Below is a small trained network, with its code and all its weights. Each question gives an input and a class and asks what happens when units are switched off, that is, made to give their printed mean instead of their output.

import numpy as np


def w(rows, s, z=0):
    codes = np.array(rows[::2]) - 128.0
    scale = np.full(codes.shape[1], s)
    scale[-1] = z or s
    return codes * scale


def f(y):
    return y / 2 * (1 + np.tanh(0.7978845608 * (y + 0.044715 * y**3)))


def log_softmax(a):
    a = a - a.max(-1, keepdims=True)
    return a - np.log(np.exp(a).sum(-1, keepdims=True))


def net(x, mask):
    res = np.array(x, float).reshape(1, 5) / 4 @ E
    y = f(res @ A[0][:, :-1].T + A[0][:, -1])
    res = res + np.where(mask, y, B[0][:, -1]) @ B[0][:, :-1]
    return log_softmax(res[-1] @ U[:, :-1].T + U[:, -1])


A, B = {}, {}
E = w([
[87,147,253,122,125,121],'x0',
[185,86,149,51,68,57],'x1',
[206,167,156,128,200,102],'x2',
[183,163,145,159,61,194],'x3',
[93,218,85,32,126,116],'x4',
],0.013)
A[0] = w([
[155,154,139,135,156,109,13],'N1',
[96,253,138,48,82,147,41],'N2',
[156,64,150,106,103,118,58],'N3',
[105,127,202,87,118,153,53],'N4',
[155,136,140,126,96,173,47],'N5',
[40,74,111,137,12,168,8],'N6',
[194,113,14,162,163,87,24],'N7',
[116,106,136,169,182,202,82],'N8',
[103,151,223,146,109,79,93],'N9',
[87,164,110,171,179,201,2],'N10',
[32,65,119,107,202,15,66],'N11',
[163,43,174,206,76,135,85],'N12',
[179,203,152,161,57,167,116],'N13',
[103,239,88,60,108,130,38],'N14',
[29,104,112,152,86,102,89],'N15',
[82,141,212,142,132,136,66],'N16',
[159,197,123,155,64,153,20],'N17',
[135,51,164,159,128,161,85],'N18',
[62,87,81,137,49,144,88],'N19',
[249,213,152,136,211,109,63],'N20',
[181,198,145,155,12,219,83],'N21',
[124,79,131,213,96,110,115],'N22',
[76,93,120,126,205,112,70],'N23',
[187,83,6,138,101,149,31],'N24',
[199,95,141,78,43,85,11],'N25',
[109,132,205,112,134,138,67],'N26',
[61,191,111,202,177,198,61],'N27',
[129,52,146,140,129,182,28],'N28',
[192,43,159,28,54,42,112],'N29',
[195,73,160,200,190,94,81],'N30',
],0.012,0.0062)
B[0] = w([
[115,161,155,81,157,119,135],'N1',
[115,89,47,66,73,75,217],'N2',
[78,154,120,117,138,101,152],'N3',
[122,97,108,89,123,207,161],'N4',
[129,84,168,151,148,102,141],'N5',
[209,254,244,55,137,103,201],'N6',
[121,78,163,66,103,228,202],'N7',
[68,154,109,137,136,114,193],'N8',
[133,66,144,67,82,248,184],'N9',
[37,180,124,190,136,144,195],'N10',
[211,44,112,204,210,102,229],'N11',
[108,101,51,70,112,84,209],'N12',
[159,68,124,165,214,110,191],'N13',
[111,85,78,75,10,45,209],'N14',
[177,159,164,96,164,118,182],'N15',
[123,81,138,112,67,200,177],'N16',
[135,77,141,128,198,104,159],'N17',
[131,121,63,85,88,72,180],'N18',
[168,190,186,86,157,123,193],'N19',
[178,233,212,57,154,104,221],'N20',
[195,44,108,215,230,109,215],'N21',
[112,124,105,90,95,72,189],'N22',
[170,94,128,190,183,116,175],'N23',
[106,33,181,72,81,218,206],'N24',
[18,188,126,230,160,152,186],'N25',
[122,93,144,84,118,180,163],'N26',
[28,174,141,164,148,133,235],'N27',
[105,139,82,72,95,98,158],'N28',
[39,189,133,216,177,149,251],'N29',
[137,168,87,61,64,63,211],'N30',
],0.0099,0.016)
U = w([
[100,115,68,70,82,55,127],'0',
[31,170,136,160,140,147,110],'1',
[122,75,159,72,96,250,131],'2',
[180,203,203,71,143,105,135],'3',
[171,63,124,164,178,101,115],'4',
[146,142,114,156,124,136,250],'5',
[194,161,102,142,41,167,99],'6',
[158,148,135,182,44,172,99],'7',
],0.012,0.015)

Each question gives the input, the list of numbers given to net, and the class t.
The units are the neurons (one row each of A and B). Each row of codes is followed by its name. A weight is (code - 128) times the scale printed after its matrix; where a second scale follows, it is the last column's (A, B and U).
mask holds one flag per neuron, in row order. A switched-off neuron (its flag False) gives its mean, the last column of its row in B, instead of its output. The means were averaged over made-up inputs and are rounded, as every weight is.
A unit's drop is (log p(t) with every unit on - log p(t) with that unit switched off) / (log p(t) with every unit on - log p(t) with every unit switched off).
The circuit of an input: a set's keep is (log p(t) with only the set's units on - log p(t) with every unit switched off) / (log p(t) with every unit on - log p(t) with every unit switched off). Starting from the 12 units with the biggest drops (on a tie, the unit counted first), units are removed one at a time, each time the one whose removal leaves the highest keep (on an exact tie, the one counted first), for as long as the keep stays at least 0.8.
units of the circuit, in order: the units of the circuit, biggest drop first
unit that matters most: the unit with the biggest drop
top k neurons: the k neurons with the biggest drops, biggest first
drop when u is switched off: that unit's drop, to one decimal
input [6,-7,-3,-8,-3], class 4: unit that matters most	N11
input [-3,-4,6,7,7], class 0: top 3 neurons	(N14 N2 N11)
input [7,6,-4,-4,-6], class 2: top 4 neurons	(N9 N16 N4 N26)
input [1,-7,6,-5,8], class 0: top 3 neurons	(N14 N2 N29)
input [4,8,-1,-2,-6], class 1: top 2 neurons	(N29 N25)
input [7,-3,-4,-7,4], class 2: top 4 neurons	(N9 N16 N21 N4)
input [-8,-7,-2,5,0], class 2: top 3 neurons	(N24 N7 N29)
input [-4,2,6,8,7], class 4: top 2 neurons	(N21 N13)
input [4,2,-6,-1,-7], class 0: top 3 neurons	(N12 N18 N20)
input [1,-8,7,4,-6], class 1: top 2 neurons	(N27 N10)
input [0,-3,-6,-6,0], class 3: units of the circuit, in order	(N6 N15)
input [6,8,-2,8,5], class 1: top 2 neurons	(N25 N29)
input [6,-7,-8,8,-2], class 3: top 2 neurons	(N6 N19)
input [1,-3,5,8,8], class 0: units of the circuit, in order	(N2)
input [-4,1,-1,-5,4], class 4: units of the circuit, in order	(N11 N30)
input [0,-5,-6,-1,-6], class 0: top 3 neurons	(N12 N20 N18)
input [-8,-7,2,5,-3], class 2: top 4 neurons	(N24 N7 N29 N25)
input [8,-5,7,-4,3], class 2: top 2 neurons	(N9 N16)
input [6,7,-8,-8,-3], class 3: top 3 neurons	(N6 N15 N19)
input [2,3,-7,-2,-4], class 3: units of the circuit, in order	(N6)
input [-3,1,6,7,6], class 4: drop when N21 is switched off	1.1
input [0,7,3,6,0], class 1: drop when N29 is switched off	0.5
input [-8,-6,7,0,-2], class 2: drop when N7 is switched off	1.1
input [2,-1,-6,4,-6], class 0: drop when N22 is switched off	0.5
